Here is a tiny trained network, its code and every weight. The questions are about switching its units off for an input and a target symbol, where a switched-off unit gives its printed mean instead of its output.

import numpy as np


def w(rows, s, z=0):
    codes = np.array(rows[::2]) - 128.0
    scale = np.full(codes.shape[1], s)
    scale[-1] = z or s
    return codes * scale


def f(y):
    return np.maximum(y, 0)


def softmax(a):
    e = np.exp(a - a.max(-1, keepdims=True))
    return e / e.sum(-1, keepdims=True)


def log_softmax(a):
    a = a - a.max(-1, keepdims=True)
    return a - np.log(np.exp(a).sum(-1, keepdims=True))


def net(x, mask):
    ids = ['αβγδεζθλμξπστψ'.index(c) for c in x.split()]
    T = len(ids)
    res = E[ids] + P[:T]
    r = res
    for j in range(3):
        rows = slice(2 * j, 2 * j + 2)
        q, k, v = (r @ M[0][rows].T for M in (Q, K, V))
        z = softmax(np.where(np.tri(T) > 0, q @ k.T / 2**0.5, -1e9)) @ v
        o = O[0][rows]
        res = res + np.where(mask[j], z, o[:, -1]) @ o[:, :-1]
    y = f(res @ A[0][:, :-1].T + A[0][:, -1])
    res = res + np.where(mask[3:19], y, B[0][:, -1]) @ B[0][:, :-1]
    return log_softmax(res[-1] @ U[:, :-1].T + U[:, -1])


Q, K, V, O, A, B = {}, {}, {}, {}, {}, {}
E = w([
[93,99,138,172],'α',
[117,147,161,151],'β',
[183,137,152,103],'γ',
[136,157,122,160],'δ',
[213,105,113,140],'ε',
[155,124,160,170],'ζ',
[138,119,164,145],'θ',
[162,139,168,129],'λ',
[254,103,164,129],'μ',
[89,162,238,168],'ξ',
[146,156,123,151],'π',
[35,179,147,29],'σ',
[71,70,63,190],'τ',
[203,158,132,45],'ψ',
],0.019)
P = w([
[189,175,140,115],'0',
[116,190,149,131],'1',
[144,189,151,99],'2',
[144,190,64,149],'3',
[129,169,74,100],'4',
[170,110,57,36],'5',
[197,104,61,53],'6',
[119,2,204,8],'7',
[109,181,170,135],'8',
],0.0066)
Q[0] = w([
[171,147,194,107],'h1',
[109,114,178,186],'h1',
[185,213,172,133],'h2',
[65,82,96,253],'h2',
[115,92,117,186],'h3',
[87,189,138,183],'h3',
],0.012)
K[0] = w([
[113,19,75,20],'h1',
[184,98,166,114],'h1',
[6,86,93,189],'h2',
[254,147,44,136],'h2',
[119,139,158,72],'h3',
[119,183,225,211],'h3',
],0.0087)
V[0] = w([
[198,73,179,235],'h1',
[183,112,255,77],'h1',
[162,145,201,134],'h2',
[56,92,183,144],'h2',
[36,167,106,233],'h3',
[144,193,74,10],'h3',
],0.0092)
O[0] = w([
[184,115,36,160,254],'h1',
[144,154,29,96,236],'h1',
[29,129,41,154,157],'h2',
[152,92,108,166,107],'h2',
[93,118,118,170,5],'h3',
[2,157,135,124,105],'h3',
],0.0095,0.0057)
A[0] = w([
[116,68,182,14,77],'n1',
[139,123,156,69,49],'n2',
[114,14,97,255,253],'n3',
[103,177,168,6,223],'n4',
[149,159,112,159,96],'n5',
[126,137,58,203,177],'n6',
[147,59,185,196,131],'n7',
[154,18,108,166,138],'n8',
[169,198,62,182,152],'n9',
[147,72,116,217,248],'n10',
[172,97,173,102,194],'n11',
[81,187,86,141,82],'n12',
[221,167,225,116,210],'n13',
[153,212,115,132,196],'n14',
[167,201,138,199,11],'n15',
[57,85,165,100,242],'n16',
],0.0081,0.0029)
B[0] = w([
[141,164,102,187,161],'n1',
[109,128,102,108,149],'n2',
[192,187,228,100,200],'n3',
[104,80,75,116,169],'n4',
[58,84,127,163,158],'n5',
[148,128,169,125,213],'n6',
[42,111,174,152,175],'n7',
[182,110,177,167,193],'n8',
[129,99,169,139,238],'n9',
[183,118,237,131,197],'n10',
[1,70,122,136,197],'n11',
[106,76,122,104,163],'n12',
[68,39,102,59,249],'n13',
[77,74,112,93,188],'n14',
[125,116,164,167,152],'n15',
[133,69,182,140,143],'n16',
],0.0066,0.011)
U = w([
[163,172,139,163,89],'α',
[152,190,143,109,94],'β',
[137,169,120,102,3],'γ',
[124,154,122,167,47],'δ',
[150,142,104,146,2],'ε',
[172,146,108,180,38],'ζ',
[151,154,114,145,25],'θ',
[143,159,101,144,244],'λ',
[158,37,2,215,244],'μ',
[172,134,99,189,74],'ξ',
[146,132,104,131,27],'π',
[61,155,132,96,116],'σ',
[116,123,161,139,253],'τ',
[112,135,89,81,5],'ψ',
],0.0098,0.0041)

Each question gives the input, a string of symbols that net reads in full, and the target symbol t.
The units are the heads (2 rows each of Q, K, V and O) and the neurons (one row each of A and B). Each row of codes is followed by its name. A weight is (code - 128) times the scale printed after its matrix; where a second scale follows, it is the last column's (O, A, B and U).
mask holds one flag per unit, heads first, then neurons. A switched-off unit (its flag False) gives its mean, the last column of its rows in O or B, instead of its output. The means were averaged over made-up inputs and are rounded, as every weight is.
A unit's drop is (log p(t) with every unit on - log p(t) with that unit switched off) / (log p(t) with every unit on - log p(t) with every unit switched off).
The circuit of an input: a set's keep is (log p(t) with only the set's units on - log p(t) with every unit switched off) / (log p(t) with every unit on - log p(t) with every unit switched off). Starting from the 12 units with the biggest drops (on a tie, the unit counted first), units are removed one at a time, each time the one whose removal leaves the highest keep (on an exact tie, the one counted first), for as long as the keep stays at least 0.8.
units of the circuit, in order: the units of the circuit, biggest drop first
most important unit: the unit with the biggest drop
top k neurons: the k neurons with the biggest drops, biggest first
which heads matter: for each layer, one digit per head in row order, 1 if its drop is at least 0.15 and else 0, layers parted by /
drop when u is switched off: that unit's drop, to one decimal
input β τ σ ψ μ σ β, target σ: units of the circuit, in order : h1, h3
input β σ μ α μ σ λ, target σ: units of the circuit, in order : h1, h3
input σ α λ, target σ: which heads matter : 100
input β τ μ μ μ μ μ μ γ, target μ: units of the circuit, in order : h1, n3
input α α μ μ α μ λ, target μ: units of the circuit, in order : n3, h2
input μ θ π, target μ: units of the circuit, in order : n3, h1
input τ τ α, target τ: which heads matter : 110
input μ τ μ μ σ ε θ μ μ, target μ: units of the circuit, in order : n3, n13
input μ τ π λ τ λ, target τ: units of the circuit, in order : h1
input ζ λ τ τ ξ ζ, target τ: which heads matter : 111
input θ λ ζ ε γ τ ε τ ε, target τ: which heads matter : 110
input μ ζ α π μ ζ μ μ θ, target μ: which heads matter : 100
input μ μ σ γ, target σ: which heads matter : 101
input μ λ ζ, target μ: which heads matter : 100
input μ μ μ μ ψ, target ψ: most important unit : n4
input μ ε ζ τ μ, target τ: top 2 neurons : n7, n10
input π μ μ ξ λ μ λ, target μ: top 2 neurons : n3, n10
input μ μ π, target μ: top 3 neurons : n3, n10, n14
input α τ μ ε τ μ π, target τ: drop when h1 is switched off : 1.3
input π γ α μ τ α ε, target τ: drop when h1 is switched off : 0.9
